Moves between units:
u: pm->bb, gb->qf, nl->dt, tg->ql, lq->mz, rj->jm, rd->fl, rh->fh, dt->rf, ql->mt, td->pq, qz->rj, cq->cr, tm->hp, zq->jl, qf->ds, tr->ls, mt->qg, bb->cj, mz->rq, fl->mm, rq->rp, ns->fs, tq->td, pj->tm, gr->pc, qg->tg, jd->nl, qs->hm, tl->ns, mb->gb, pc->qn, hm->lj, fs->cf, cf->tl, hp->gp, lj->rn, rp->lq, jl->dd, cc->tq, ls->cq, qj->dc, mm->rl, dn->qz, ds->mb, rn->qs, hz->pm, nt->nr, qn->hh, gp->pj, fm->zq, cr->tr, jm->dn, dd->fm, nr->rh, dc->nq, nq->rt, rl->rd, rt->qj, hh->gr, cj->hz, fh->nt, rf->jd, pq->cc
q: pm->rn, gb->ls, nl->hh, tg->tq, lq->pj, rj->dd, rd->fs, rh->qj, dt->gr, ql->td, td->ql, qz->jl, cq->qf, tm->mz, zq->dn, qf->cq, tr->mb, mt->pq, bb->qs, mz->tm, fl->cf, rq->hp, ns->rl, tq->tg, pj->lq, gr->dt, qg->cc, jd->qn, qs->bb, tl->mm, mb->tr, pc->rf, hm->cj, fs->rd, cf->fl, hp->rq, lj->hz, rp->gp, jl->qz, cc->qg, ls->gb, qj->rh, mm->tl, dn->zq, ds->cr, rn->pm, hz->lj, nt->nq, qn->jd, gp->rp, fm->jm, cr->ds, jm->fm, dd->rj, nr->rt, dc->fh, nq->nt, rl->ns, rt->nr, hh->nl, cj->hm, fh->dc, rf->pc, pq->mt
l: pm->qf, gb->hz, nl->fs, tg->qj, lq->qz, rj->mz, rd->hh, rh->tq, dt->cf, ql->dc, td->fh, qz->lq, cq->rn, tm->dd, zq->gp, qf->pm, tr->hm, mt->nq, bb->ds, mz->rj, fl->gr, rq->jm, ns->jd, tq->rh, pj->jl, gr->fl, qg->rt, jd->ns, qs->cr, tl->rf, mb->cj, pc->mm, hm->tr, fs->nl, cf->dt, hp->fm, lj->ls, rp->dn, jl->pj, cc->nr, ls->lj, qj->tg, mm->pc, dn->rp, ds->bb, rn->cq, hz->gb, nt->pq, qn->rl, gp->zq, fm->hp, cr->qs, jm->rq, dd->tm, nr->cc, dc->ql, nq->mt, rl->qn, rt->qg, hh->rd, cj->mb, fh->td, rf->tl, pq->nt
n: nl->ds, tg->zq, lq->cf, rj->rf, rd->qs, rh->rp, dt->mb, ql->jl, td->qz, qz->dt, tm->mm, zq->hh, mt->dd, mz->tl, fl->hm, rq->ns, ns->pm, tq->dn, pj->fl, gr->tr, qg->fm, jd->qf, tl->hz, pc->ls, fs->bb, cf->cj, hp->rl, rp->fs, jl->gr, cc->jm, qj->gp, mm->lj, dn->nl, nt->mz, qn->cq, gp->rd, fm->qn, jm->jd, dd->pc, nr->rq, dc->pj, nq->tm, rl->rn, rt->hp, hh->cr, fh->lq, rf->gb, pq->rj
y: pm->ns, gb->rf, nl->dn, lq->fh, rj->pq, rd->gp, dt->qz, qz->td, cq->qn, tm->nq, zq->tg, qf->jd, tr->gr, bb->fs, mz->nt, fl->pj, rq->nr, ns->rq, pj->dc, gr->jl, jd->jm, qs->rd, tl->mz, mb->dt, pc->dd, hm->fl, fs->rp, cf->lq, hp->rt, lj->mm, rp->rh, jl->ql, ls->pc, mm->tm, dn->tq, ds->nl, rn->rl, hz->tl, qn->fm, gp->qj, fm->qg, cr->hh, jm->cc, dd->mt, rl->hp, hh->zq, cj->cf, rf->rj
i: pm->hz, gb->mb, nl->jd, tg->qg, lq->rp, rj->qz, rd->rl, rh->nr, dt->nl, ql->tg, td->tq, qz->dn, cq->ls, tm->pj, zq->fm, qf->gb, tr->cr, mt->ql, bb->pm, mz->lq, fl->rd, rq->mz, ns->tl, tq->cc, pj->gp, gr->hh, qg->mt, jd->rf, qs->rn, tl->cf, mb->ds, pc->gr, hm->qs, fs->ns, cf->fs, hp->tm, lj->hm, rp->rq, jl->zq, cc->pq, ls->tr, qj->rt, mm->fl, dn->jm, ds->qf, rn->lj, hz->cj, nt->fh, qn->pc, gp->hp, fm->dd, cr->cq, jm->rj, dd->jl, nr->nt, dc->qj, nq->dc, rl->mm, rt->nq, hh->qn, cj->bb, fh->rh, rf->dt, pq->td

The rows follow the links: the fewer symbols apart two units are, the more alike their rows tend to be.

Each row is also shifted at random along 3 hidden directions that mean nothing.

Some units, each with a row of numbers:
gr
(-293, 220, 78, -248, 48, 374, -166, -76, 92, -293, -68, 403, 81, -45, 302, -56, 396, 31, -17, -12, 202, -225, 94, -170, -243, -196, 236, 98, -199, 53, 6, 65, 481, -320, 374, 253, 363, 119, 239, 69, -522)
pc
(627, -120, 75, -175, -19, 14, -28, 123, -305, -179, -311, -123, 122, -228, 303, -25, 198, -185, -154, -246, 57, -248, 195, -61, -173, -202, -53, 214, 96, 68, -37, -48, -66, -291, -158, -265, 270, 59, 60, 123, 58)
pm
(-497, -92, -38, 147, 54, 36, 37, -180, -136, 40, -196, 112, 28, -87, 183, -194, -254, 61, -216, 93, 229, -115, -155, -91, -36, 85, -87, -311, 12, 21, 75, 91, -241, 146, -271, 154, -219, 121, -162, -227, -79)
hh
(212, 95, 141, -6, -257, -173, 76, 259, 294, -108, -5, -220, -265, -50, -329, 218, 513, -161, 169, -154, -199, 37, 50, 51, 72, 66, 301, 98, -276, -61, -128, -105, 118, -44, -193, -98, -51, 7, 117, 271, 71)
rp
(-775, 66, -134, 5, -47, -445, 15, -115, 58, 145, 80, -391, 64, 190, -386, 111, -240, -64, 38, -154, -243, 163, -163, 351, 329, 298, -285, -14, 107, -65, -26, 205, -172, 405, -57, -32, -589, -157, -128, 5, 548)
mt
(685, -9, 128, -103, -27, -189, 178, 215, -68, 107, 105, -260, -170, -123, -222, 222, -13, -155, 175, -111, -299, 61, 105, 47, 46, -146, -13, 284, 122, -22, -96, -197, -116, -85, -59, -368, 275, -289, 107, 236, 282)
fs
(740, -114, -35, 156, 14, -29, -210, 74, 146, -25, -61, -109, 64, 242, 32, -5, 96, 38, 27, -76, 149, 128, -113, -50, 100, 325, -180, -193, -109, -6, -2, 35, -219, 320, -132, 7, -361, 365, -260, -88, -10)
qj
(131, 190, 166, 43, -75, -191, 118, 258, 243, 381, 381, -67, -379, 75, -507, 183, -14, -178, 367, 152, -476, 283, -279, 313, 39, 258, 291, 47, 60, -102, -84, -154, 192, 99, 71, -148, -270, -41, 53, 85, 144)
td
(901, 229, -12, 204, 276, 580, -105, -1, 440, -222, 497, 500, 42, 190, 31, 145, 117, 494, 171, 449, 312, 237, 133, -597, -163, -239, 8, 60, -315, 47, 76, -157, 300, -83, 401, 126, 440, 321, 15, 37, -723)
pq
(335, -1, -49, -13, 216, 60, 36, 32, -12, -25, 84, 45, 145, 87, 84, 144, -211, 173, -39, 141, 169, 115, 163, -308, -64, -273, -349, 230, 145, 111, 26, -139, -195, -50, 109, -242, 348, -64, -130, 7, -116)
tl
(130, -350, -33, -41, 259, -17, -179, -96, -230, 46, -314, -213, 223, 26, 429, -13, -245, 26, -180, -183, 1, -37, 53, 47, -4, 54, -363, -114, 247, 32, -37, 10, -282, 135, -82, -89, -96, 220, -241, -277, 200)
dc
(-24, 27, -65, -289, 26, -271, -112, -62, -184, 169, 60, -71, -28, 140, -98, 159, -216, -192, 110, -143, -383, -49, -196, 389, 15, 25, -91, 90, 438, 96, -72, 71, 61, 33, 227, -85, -192, -302, 16, 74, 342)
mm
(-94, -235, 70, -77, 55, -125, -44, 105, -133, 268, -48, -184, -95, -146, 150, -18, -21, -182, 50, -115, -405, 14, 57, 272, -148, 111, 218, -123, 217, -20, -133, -72, 90, -132, -23, -51, -87, 171, 103, -203, 262)
tg
(765, 228, 142, -144, -218, 210, -95, 43, -262, -154, -69, 316, 287, -49, 20, -42, 39, -208, -82, -121, 427, -386, -104, -113, -108, -187, -265, 384, 92, 115, 207, 159, 63, -87, 221, -45, 118, -170, -121, 297, -416)
qz
(-520, 175, -185, -40, 236, 112, 25, -144, 227, -228, 254, 88, 102, 184, -40, 138, 82, 333, -41, 36, 14, 125, 147, -209, 67, -141, -126, 100, -221, 36, 40, 22, 178, -101, 226, 159, 226, -78, 126, 175, -89)
qs
(-248, 3, 8, -227, -239, 12, -246, -112, -324, -106, -411, 148, 152, -141, 263, -328, -80, -211, -205, -252, 158, -506, -267, 204, -24, 101, -9, -119, 209, 77, 51, 384, -19, 84, -29, 330, -301, -190, -117, 2, -61)
ds
(-284, 11, -140, 1, -40, -55, 0, -37, -19, -332, -253, 35, 51, 36, 13, -27, 131, 130, -89, -132, 317, -114, -16, -107, 133, -88, -148, -91, -189, 55, -40, 94, -312, 198, -209, 199, -17, -198, -136, 117, 16)
gp
(1415, -9, 121, 9, -302, -104, -198, 222, -10, 240, 35, -177, 15, -60, -249, -18, 115, -289, -79, -167, -76, 20, -196, 346, 76, 301, -42, 56, -77, -86, 128, 201, 90, 70, -83, -43, -247, 155, -92, 37, 193)
rd
(-105, 108, 167, 49, -151, -63, -103, 134, 215, 152, 98, -27, -254, -32, -105, -2, 299, -190, 200, -44, -256, 107, -162, 203, -32, 382, 391, -114, -118, -32, -26, 3, 266, -4, -44, 98, -356, 269, 88, 39, 5)

Start here and follow the symbols in turn, left to right. Where do you end up?
Answers are names.
(248, 16, 41, 180, -196, -6, 139, 227, 75, -21, -25, -67, -290, -284, -103, -180, 297, -32, 54, 127, -23, -123, 146, -186, -144, -56, 477, -90, -252, -43, -22, -114, 18, -88, -342, -7, 156, -49, 99, 41, -131)
i y u: qn
(-323, -301, -122, 93, 185, -133, 0, -153, 17, 84, -119, -189, -190, -2, 135, -25, -172, 161, 0, 31, -300, 209, -17, 141, 117, 102, 79, -366, 81, -29, -200, -71, -189, 157, -190, 35, -126, -30, -13, -291, 270)
l q l: lj
(-329, -23, 24, -122, -24, 117, 51, -37, -257, -252, -286, 176, 85, -321, 347, -241, 92, -1, -167, -80, 69, -348, 144, -135, -145, -291, 182, -23, 36, 96, -15, 92, 78, -271, -72, 164, 372, -179, 104, -42, -73)
i y y y: ql
(-154, 0, 196, 61, -219, -33, 123, 10, -227, 374, 145, -5, 38, -212, -149, -148, -144, -334, -111, -39, -98, -45, -43, 228, -95, 151, 90, 106, 61, -86, 246, 123, 174, -109, -14, -35, -215, 93, -21, -109, 216)
q y i n: mz
(58, 140, -31, -155, -21, -123, 23, 93, 86, -21, 151, -110, -37, -28, -176, 143, 233, -25, 28, -193, -283, 14, 162, 106, 58, -62, 185, 221, -59, 9, -50, 10, 256, -191, 201, -16, 249, -257, 297, 227, 172)
y i n: zq
(286, -37, -132, 22, 176, -117, -187, -83, 242, 85, 274, -176, -45, 231, -77, 154, -91, 166, 40, 29, -323, 391, -32, 150, 202, 239, -109, -169, 20, -14, -75, 8, 45, 158, 191, 53, -209, 149, 32, -173, 352)
l n i l: fs
(505, -69, -203, -56, 125, 33, -205, -151, 34, -440, -266, 63, 113, 75, 392, -12, 138, 297, -165, -65, 309, -198, 64, -206, 125, -176, -118, -182, -175, 77, -124, 71, -222, 67, 0, 236, 182, -149, -1, 50, -158)
i l u: cj
(-52, -40, -118, -57, 214, -180, -125, -74, 103, 103, 193, -46, -42, 301, -106, 208, -266, 103, 163, 120, -266, 301, -116, 155, 149, 115, -146, 35, 245, -4, -119, -84, -75, 244, 149, -74, -112, -12, -52, -46, 90)
u n n n q: lj
(390, -145, 82, 26, -238, -241, -3, 200, -246, 191, -238, -195, -176, -178, 58, -204, -50, -207, -40, -156, -200, -159, -139, 315, 15, 191, 198, -269, 115, -28, -56, -5, -207, 56, -401, -14, -205, -73, -33, -173, 336)
y y q l: jm
(195, -142, -85, -5, 213, 122, -26, -88, -61, -207, -189, 22, 173, -7, 344, 56, 66, 166, -138, -44, 275, -10, 257, -296, -74, -171, -200, -8, -77, 36, -20, -105, -184, -127, -119, -129, 323, 246, -75, -8, -206)
l u l l: ns
(-181, -129, -106, 114, 208, 97, -8, -236, -108, 208, 136, -58, 123, 91, 149, -55, -320, 136, -132, 157, -24, 204, 79, -49, 21, 40, -182, -32, 79, -11, 117, -6, 16, -39, 116, -40, -56, 197, 43, -262, 134)
u l y: cc
(-143, 224, 49, 103, 95, 232, -27, -67, 183, 77, 287, 325, -7, 257, -197, 68, -260, 118, 179, 349, 126, 172, -222, -78, 39, 91, -129, -26, 12, 47, 141, 19, 95, 161, 278, 70, -246, 111, -231, -2, -308)
n l y: tq
(-168, 128, 124, 338, 150, 424, 40, -110, 117, 218, 388, 476, -6, 23, -49, -59, -254, 154, 114, 514, 295, 224, -70, -277, -160, -12, 13, -32, -39, -31, 210, -74, 121, -11, 226, 42, -112, 297, -161, -211, -567)
q q n n: ns
(182, -152, 1, -8, 35, 127, -60, -1, -160, 93, -90, 73, -71, -219, 296, -223, -43, -4, -59, 46, -154, -142, -33, 87, -181, -45, 317, -259, 79, -24, -55, 40, 117, -127, -32, 146, 7, 91, 77, -280, -49)
u i u y: rl
(-1598, 55, -1, -35, -6, -113, 237, -109, -96, -202, -214, -151, 58, -35, -83, 59, 1, -2, -7, -63, 143, -49, 145, -151, 62, -51, -179, 34, -18, -11, -35, 31, -274, -17, -325, -68, -62, -143, -97, 49, 89)
q q l: ns
(291, 22, 91, 256, 88, -294, 322, 224, 332, 208, 344, -322, -405, 121, -555, 421, 31, 70, 361, 231, -250, 536, 145, -172, 175, 80, 36, 130, -190, -127, -113, -428, -373, 126, -306, -447, 46, -170, -14, 170, 327)
u u q: ql
(-559, -132, -150, -159, 217, 22, -193, -218, 60, -68, -93, 94, 87, 220, 265, 10, -18, 154, -92, 24, 21, 40, -98, 100, 112, 138, -130, -150, 113, 68, -100, 111, 115, 132, 175, 191, -114, 210, -33, -189, -30)
u i n y: cf
(326, -16, -39, 231, 11, -206, 248, 155, 153, 8, 91, -347, 52, -36, -321, 129, 48, 81, -25, -16, 125, 277, 185, -180, 229, -3, -214, 107, -208, -115, 90, -128, -319, 157, -314, -351, 117, -19, -98, 164, 272)
q q i i y: td
(267, -25, -71, 373, 223, 193, 110, 90, 468, -80, 263, 52, -527, 41, 8, 71, 315, 485, 219, 516, -153, 442, 296, -530, -121, -93, 514, -381, -518, -154, -221, -362, 81, -122, -138, 97, 404, 182, 328, -183, -246)
l l l: hz
